The symbols move the nodes like this.
ZR ~ DM
ZR § DP
ZR + CJ
ZR @ TR
LH ~ HL
LH § HM
LH + QL
LH @ HC
MF ~ QN
MF § ZL
MF + NL
MF @ NF
HP ~ HM
HP § GP
HP + HH
HP @ LH
BD ~ NZ
BD § FC
BD + TQ
BD @ TL
CL ~ TP
CL § CN
CL + FS
CL @ HF
GL ~ SC
GL § ZG
GL + RL
GL @ GN
ZQ ~ CH
ZQ § QM
ZQ + HC
ZQ @ QP
FC ~ PB
FC § TQ
FC + SG
FC @ NZ
LS ~ BG
LS § CM
LS + BD
LS @ SG
GH ~ QR
GH § BF
GH + RJ
GH @ FJ
GP ~ QL
GP § HH
GP + FZ
GP @ HM
CG ~ QJ
CG § DL
CG + RT
CG @ BL
QG ~ JL
QG § HZ
QG + TG
QG @ TD
FJ ~ HH
FJ § QR
FJ + RG
FJ @ GP
CR ~ RH
CR § FF
CR + HR
CR @ JH
JH ~ MZ
JH § RH
JH + LB
JH @ RL
DQ ~ FB
DQ § PZ
DQ + ZJ
DQ @ BP
RJ ~ MJ
RJ § MM
RJ + BS
RJ @ RG
SL ~ TD
SL § QG
SL + HZ
SL @ PF
SN ~ GH
SN § JR
SN + NM
SN @ JG
DC ~ NS
DC § HF
DC + TP
DC @ CJ
MQ ~ NM
MQ § BL
MQ + QJ
MQ @ JR
PF ~ HR
PF § TD
PF + JL
PF @ FF
LB ~ GN
LB § GL
LB + ZG
LB @ RP
TT ~ RT
TT § TB
TT + NF
TT @ DL
QL ~ QP
QL § ZQ
QL + QM
QL @ NR
TQ ~ HG
TQ § SG
TQ + BG
TQ @ PB
JL ~ HD
JL § MG
JL + CR
JL @ GG
GG ~ ZG
GG § HD
GG + JH
GG @ GL
MJ ~ LH
MJ § HP
MJ + GP
MJ @ GB
DT ~ ZJ
DT § FG
DT + NB
DT @ PZ
ZJ ~ FL
ZJ § TH
ZJ + JF
ZJ @ DZ
CZ ~ QS
CZ § QZ
CZ + SL
CZ @ TG
SB ~ TB
SB § GF
SB + MF
SB @ TT
SC ~ ZL
SC § QH
SC + PC
SC @ MF
JG ~ FJ
JG § GH
JG + BF
JG @ BS
RD ~ BP
RD § DQ
RD + PZ
RD @ JF
FB ~ FS
FB § DZ
FB + FL
FB @ CN
MZ ~ SB
MZ § RP
MZ + GN
MZ @ PC
SG ~ CZ
SG § BG
SG + TL
SG @ HG
BL ~ GR
BL § QJ
BL + SM
BL @ NM
BG ~ QZ
BG § TL
BG + NZ
BG @ CZ
CM ~ TL
CM § BD
CM + FC
CM @ BG
GR ~ MM
GR § ZF
GR + JG
GR @ RJ
HZ ~ MG
HZ § TG
HZ + QS
HZ @ JL
TB ~ CP
TB § NF
TB + QN
TB @ RT
GF ~ NF
GF § MF
GF + ZL
GF @ TB
CN ~ ZR
CN § FS
CN + PR
CN @ TP
NS ~ SZ
NS § RZ
NS + TR
NS @ NQ
NB ~ JF
NB § RD
NB + DQ
NB @ TH
RH ~ RP
RH § LB
RH + GL
RH @ MZ
FG ~ TH
FG § NB
FG + RD
FG @ ZJ
LL ~ RD
LL § JT
LL + ZT
LL @ NB
TR ~ CM
TR § DM
TR + BH
TR @ LS
NZ ~ QG
NZ § PB
NZ + HG
NZ @ SL
CP ~ JR
CP § MQ
CP + BL
CP @ SN
HM ~ NR
HM § QL
HM + ZQ
HM @ HL
CH ~ DT
CH § MS
CH + FP
CH @ ZT
SM ~ JG
SM § SN
SM + JR
SM @ ZF
ZF ~ BS
ZF § JG
ZF + GH
ZF @ MM
ZG ~ QH
ZG § RL
ZG + MZ
ZG @ SC
NL ~ DL
NL § TT
NL + TB
NL @ CG
BH ~ FC
BH § NQ
BH + SZ
BH @ BD
QR ~ FZ
QR § RG
QR + MJ
QR @ HH
NF ~ MQ
NF § QN
NF + CG
NF @ CP
TH ~ DN
TH § JF
TH + BP
TH @ FL
DL ~ SM
DL § RT
DL + CP
DL @ QJ
HC ~ FP
HC § HL
HC + NR
HC @ MS
TL ~ SL
TL § NZ
TL + PB
TL @ QZ
RP ~ GF
RP § GN
RP + SC
RP @ SB
DZ ~ PR
DZ § FL
DZ + DN
DZ @ FS
MM ~ HP
MM § BS
MM + FJ
MM @ MJ
MG ~ JH
MG § CR
MG + FF
MG @ HD
GN ~ MF
GN § SC
GN + QH
GN @ GF
QN ~ BL
QN § CG
QN + DL
QN @ MQ
DN ~ HF
DN § CL
DN + CN
DN @ DC
JR ~ BF
JR § NM
JR + GR
JR @ GH
QP ~ ZT
QP § CH
QP + MS
QP @ JT
HF ~ RZ
HF § TP
HF + ZR
HF @ NS
QJ ~ ZF
QJ § SM
QJ + SN
QJ @ GR
FS ~ DP
FS § PR
FS + DC
FS @ ZR
FL ~ DC
FL § DN
FL + CL
FL @ PR
RZ ~ LS
RZ § TR
RZ + DM
RZ @ SZ
JF ~ CL
JF § BP
JF + FB
JF @ DN
HD ~ RL
HD § JH
HD + RH
HD @ ZG
NM ~ RJ
NM § GR
NM + ZF
NM @ BF
PR ~ CJ
PR § DC
PR + HF
PR @ DP
QS ~ FF
QS § PF
QS + TD
QS @ CR
RT ~ SN
RT § CP
RT + MQ
RT @ SM
SZ ~ SG
SZ § LS
SZ + CM
SZ @ TQ
TD ~ GG
TD § JL
TD + MG
TD @ HR
NQ ~ TQ
NQ § SZ
NQ + LS
NQ @ FC
TG ~ CR
TG § QS
TG + PF
TG @ MG
BP ~ CN
BP § FB
BP + DZ
BP @ CL
HR ~ GL
HR § GG
HR + HD
HR @ LB
FZ ~ QM
FZ § GB
FZ + LH
FZ @ ZQ
NR ~ JT
NR § QP
NR + CH
NR @ LL
FF ~ LB
FF § HR
FF + GG
FF @ RH
ZT ~ PZ
ZT § DT
ZT + FG
ZT @ DQ
QH ~ NL
QH § PC
QH + SB
QH @ ZL
QZ ~ PF
QZ § SL
QZ + QG
QZ @ QS
CJ ~ NQ
CJ § NS
CJ + RZ
CJ @ BH
JT ~ DQ
JT § ZT
JT + DT
JT @ RD
ZL ~ CG
ZL § NL
ZL + TT
ZL @ QN
TP ~ TR
TP § ZR
TP + DP
TP @ RZ
RL ~ PC
RL § MZ
RL + RP
RL @ QH
PC ~ TT
PC § SB
PC + GF
PC @ NL
RG ~ GB
RG § MJ
RG + HP
RG @ FZ
BS ~ GP
BS § FJ
BS + QR
BS @ HP
DM ~ BD
DM § BH
DM + NQ
DM @ CM
QM ~ MS
QM § HC
QM + HL
QM @ CH
GB ~ HC
GB § LH
GB + HM
GB @ QM
PZ ~ DZ
PZ § ZJ
PZ + TH
PZ @ FB
HG ~ TG
HG § CZ
HG + QZ
HG @ HZ
DP ~ BH
DP § CJ
DP + NS
DP @ DM
PB ~ HZ
PB § HG
PB + CZ
PB @ QG
BF ~ RG
BF § RJ
BF + MM
BF @ QR
MS ~ FG
MS § FP
MS + LL
MS @ DT
HL ~ LL
HL § NR
HL + QP
HL @ FP
FP ~ NB
FP § LL
FP + JT
FP @ FG
HH ~ ZQ
HH § FZ
HH + GB
HH @ QL

In the rows, 25 stands for zero.

The rows follow the links: the fewer symbols apart two nodes are, the more alike their rows tend to be.

Some nodes and rows for them; each showing differs a little:
ZJ -> 11 21 26 24 28 18 28 32 23 12 27 34 28 16 19 15 31 32 23 15 21 28 29 33 17 32 25 29 22 31 30 13 27 24 28 23 20 27 38 16 26 30 27 20 38 27
MJ -> 20 10 21 33 22 22 22 26 16 27 18 18 23 39 23 28 21 23 21 7 23 25 23 25 24 29 30 23 19 31 17 23 14 23 26 27 35 23 24 22 38 24 35 29 33 18
DC -> 21 20 28 19 16 21 21 21 18 16 29 30 20 2 25 16 32 27 22 27 26 21 19 27 22 39 18 20 18 27 30 25 18 32 25 26 15 23 27 18 18 19 26 18 32 29
LS -> 25 38 30 15 24 25 28 21 29 16 33 36 27 6 25 21 31 26 27 38 26 24 23 29 24 25 18 28 26 20 34 23 32 28 24 22 15 27 27 23 12 23 18 17 20 34
FL -> 15 28 29 16 20 22 29 22 20 7 32 41 27 11 21 25 33 25 22 21 22 24 19 33 21 31 21 30 18 28 31 15 21 27 24 23 20 28 30 17 17 21 26 17 26 32
FP -> 16 14 25 23 16 22 24 22 12 12 26 33 23 24 21 28 28 23 19 10 23 23 17 30 21 34 24 25 13 31 24 18 9 26 24 27 29 25 26 18 28 19 34 23 32 24
NS -> 21 25 27 22 26 20 24 29 26 21 29 26 23 2 25 7 31 33 26 32 25 25 30 27 20 34 21 22 27 25 32 24 32 29 29 24 11 24 34 20 20 27 20 19 35 29
ZQ -> 12 21 23 26 28 19 30 31 21 13 24 33 31 36 17 29 26 27 22 7 20 29 26 33 20 23 30 33 21 32 23 11 23 19 26 24 34 29 33 20 33 30 31 26 31 23
BF -> 22 23 22 27 24 27 29 23 21 21 21 28 28 48 21 41 21 19 22 11 21 25 20 27 27 17 30 30 20 28 18 20 16 19 21 25 40 28 21 26 32 24 32 29 18 21
ZF -> 22 26 21 29 30 26 30 28 26 24 21 26 30 50 20 38 21 22 25 13 21 28 26 27 25 14 32 33 26 27 18 19 24 18 23 24 40 28 24 27 33 29 29 30 20 21
SG -> 32 32 29 16 18 27 22 16 25 22 30 28 21 4 29 21 29 22 25 40 28 20 19 22 28 29 17 21 24 20 31 32 24 31 22 24 14 24 19 24 12 17 19 19 18 31
NB -> 13 11 24 27 23 17 24 30 17 17 25 27 23 17 21 14 29 31 21 13 22 26 26 29 18 37 26 23 19 32 26 17 19 27 28 25 22 24 35 16 31 27 30 22 42 24
TG -> 32 36 27 23 32 26 26 27 37 33 28 21 25 15 28 17 25 28 31 42 28 26 32 22 26 19 22 24 35 18 29 30 41 25 26 22 15 25 26 29 16 29 15 23 20 29
QP -> 14 20 25 22 19 22 28 23 16 9 26 36 27 29 19 33 29 22 20 8 21 25 17 32 23 29 26 31 14 32 25 15 13 24 22 25 32 28 27 18 27 21 33 23 28 26
NL -> 34 32 23 26 26 31 26 20 29 32 22 21 27 43 26 41 18 17 27 28 26 24 22 21 32 13 27 26 28 21 19 30 23 21 20 25 34 26 13 33 24 22 24 30 10 22
LL -> 15 12 24 24 15 21 23 22 12 13 25 30 23 22 22 26 29 24 18 10 22 23 18 29 21 36 24 24 14 32 24 19 10 27 24 27 28 24 28 17 29 19 34 23 34 24
SZ -> 24 37 29 15 26 25 29 23 31 16 34 36 28 6 25 19 31 27 27 37 25 25 25 28 23 26 19 28 26 22 35 23 34 27 25 22 14 27 29 22 12 26 17 18 21 34
BH -> 23 34 29 17 28 22 28 27 30 17 31 34 27 6 24 14 31 31 27 35 24 26 28 29 22 27 20 27 28 23 34 21 36 27 27 22 12 27 32 22 15 27 17 18 27 32
GR -> 21 26 21 31 32 26 30 29 28 26 21 24 30 49 21 36 20 23 26 13 22 29 29 27 25 13 33 32 27 27 18 19 26 17 24 24 38 28 25 28 34 31 28 31 21 20
MG -> 36 41 28 19 27 31 26 19 34 30 29 26 26 22 29 29 24 21 29 42 28 23 24 22 30 16 20 26 31 16 28 31 33 25 22 23 21 26 17 31 13 23 16 24 10 29
TP -> 21 19 27 21 18 21 21 24 19 20 29 27 19 0 26 11 31 29 22 28 27 22 23 25 21 39 19 19 20 26 30 26 22 32 27 26 12 23 29 19 20 21 24 19 35 28
NM -> 22 25 21 32 33 25 29 31 29 29 20 23 30 48 21 34 19 24 26 14 21 29 29 26 25 13 33 30 28 27 18 19 28 17 25 24 37 27 26 29 35 32 27 31 22 20
DM -> 22 32 29 19 28 22 28 29 30 19 31 32 25 4 24 12 31 31 27 34 25 26 29 28 20 28 20 27 28 24 34 22 36 27 28 22 12 26 34 22 16 28 18 18 29 31

Each walk starts at a row. The symbols on each line, taken left to right, move it on to the next node.
Each answer is a row, close to the row of the node it stands for.
start 12 16 25 26 25 17 26 32 20 15 26 30 25 15 21 13 30 32 23 14 22 28 29 32 18 34 26 26 21 32 28 16 25 25 29 25 20 25 37 16 30 29 28 22 41 25
§ + + @ + § + § +: 21 21 28 22 22 20 22 26 23 21 28 26 21 1 26 8 31 32 24 30 25 24 27 25 21 37 19 20 24 26 32 24 28 30 28 25 11 22 32 19 20 25 23 19 37 29
§ ~ @ § + § § @ +: 32 35 27 24 32 26 25 28 35 33 28 20 24 14 29 15 25 29 31 42 27 25 32 21 25 21 23 22 35 19 30 31 40 26 27 23 14 24 26 29 17 29 15 23 22 28
start 12 22 24 24 25 21 31 27 20 11 26 37 31 34 18 32 27 24 22 7 20 28 22 33 20 24 28 33 18 32 24 12 19 21 24 24 34 29 31 19 29 27 31 24 28 25
§ @ @ ~ ~ ~: 22 19 28 20 17 22 21 22 18 18 28 28 20 2 26 13 31 27 22 27 26 21 21 26 22 40 17 20 20 27 31 26 19 32 27 25 14 23 28 19 19 19 25 18 34 29
+ ~ + § ~ + § +: 33 27 28 23 23 25 19 22 28 33 27 17 19 6 31 13 26 27 28 42 29 22 27 19 26 30 19 16 28 19 29 35 30 31 26 25 11 21 22 27 17 23 18 22 25 27
start 12 23 23 25 27 21 31 29 22 11 25 35 31 35 18 31 27 26 22 7 19 29 24 33 20 23 29 34 20 32 24 12 21 19 24 24 34 29 33 20 31 28 32 24 29 24
+ + § @ § §: 13 11 24 27 21 18 23 29 15 17 24 26 22 17 22 15 30 30 20 11 23 26 25 29 18 37 25 23 17 32 26 18 17 27 28 26 22 23 33 16 30 25 31 23 41 24
§ @ + @ @ + @ ~: 27 38 30 14 22 26 27 20 28 17 33 35 26 7 25 23 31 24 26 39 26 23 22 27 25 26 17 27 25 21 34 25 30 29 23 22 15 27 25 22 11 22 18 17 18 33
start 33 29 27 24 27 25 21 25 31 35 26 17 21 9 30 11 26 29 28 42 28 23 30 19 25 27 21 19 32 20 29 34 35 29 28 25 12 22 25 27 17 26 17 23 26 26
@ @ ~ @ ~ ~ ~ ~: 23 23 21 33 33 25 27 32 29 31 19 19 29 48 23 32 19 25 27 15 22 30 31 25 25 15 34 29 30 27 18 21 29 17 25 24 36 26 27 28 35 33 28 32 24 18
~ + @ + ~ @: 14 21 24 22 20 22 29 24 17 8 26 37 28 31 19 34 28 23 20 9 20 26 19 33 22 27 26 32 15 31 24 13 15 23 23 25 33 28 29 20 28 23 32 23 27 26
start 21 27 29 21 28 20 24 29 28 21 29 29 25 3 25 8 31 33 26 33 25 26 29 27 20 31 21 23 28 25 33 23 34 28 28 23 11 24 34 20 19 28 20 19 33 30
~ § @ @ ~ +: 33 42 28 20 31 29 27 23 36 30 28 25 27 20 28 25 25 24 30 42 27 26 28 23 28 15 22 27 34 17 30 30 38 24 24 22 18 27 21 31 14 27 15 23 13 29
@ @ ~ § @ + ~ § ~: 23 21 21 34 34 25 27 32 29 32 18 17 28 47 23 30 18 26 26 16 23 29 31 24 25 16 33 28 29 26 18 22 29 18 27 25 35 25 26 29 37 32 27 32 26 18
start 18 9 20 34 23 21 22 28 17 26 18 19 23 38 22 26 21 25 21 8 23 26 25 26 23 28 31 23 20 31 17 21 15 23 26 27 33 23 27 23 38 25 34 30 35 18
§ § ~ § ~ + ~ § ~ §: 14 28 28 16 21 21 29 24 21 6 32 42 28 12 20 23 33 27 22 20 22 26 21 33 20 30 21 31 18 28 33 15 24 26 25 23 22 28 32 17 18 24 26 17 28 32
+ @ ~ + @ § @ §: 32 29 29 19 18 28 20 17 25 27 29 23 19 5 30 18 27 24 25 41 30 20 21 20 28 31 17 18 26 20 30 34 25 32 24 25 13 22 20 25 14 18 19 20 21 29
start 13 22 24 23 22 22 31 25 19 9 26 37 29 33 18 33 28 23 21 8 20 27 20 34 21 26 27 33 17 32 24 13 17 22 23 24 33 29 30 19 28 25 32 24 27 25
§ + @ ~ @ @ ~ +: 21 22 27 22 24 20 23 28 24 22 29 26 22 1 26 8 30 32 26 31 26 24 28 26 20 35 21 21 26 26 32 24 30 30 29 25 11 24 33 19 20 25 21 19 36 29
+ + § § ~ +: 32 31 28 18 18 28 21 16 24 26 29 25 19 5 29 20 28 23 25 41 29 20 20 21 27 30 16 19 24 19 30 33 24 32 23 25 14 22 19 25 12 18 20 19 21 30
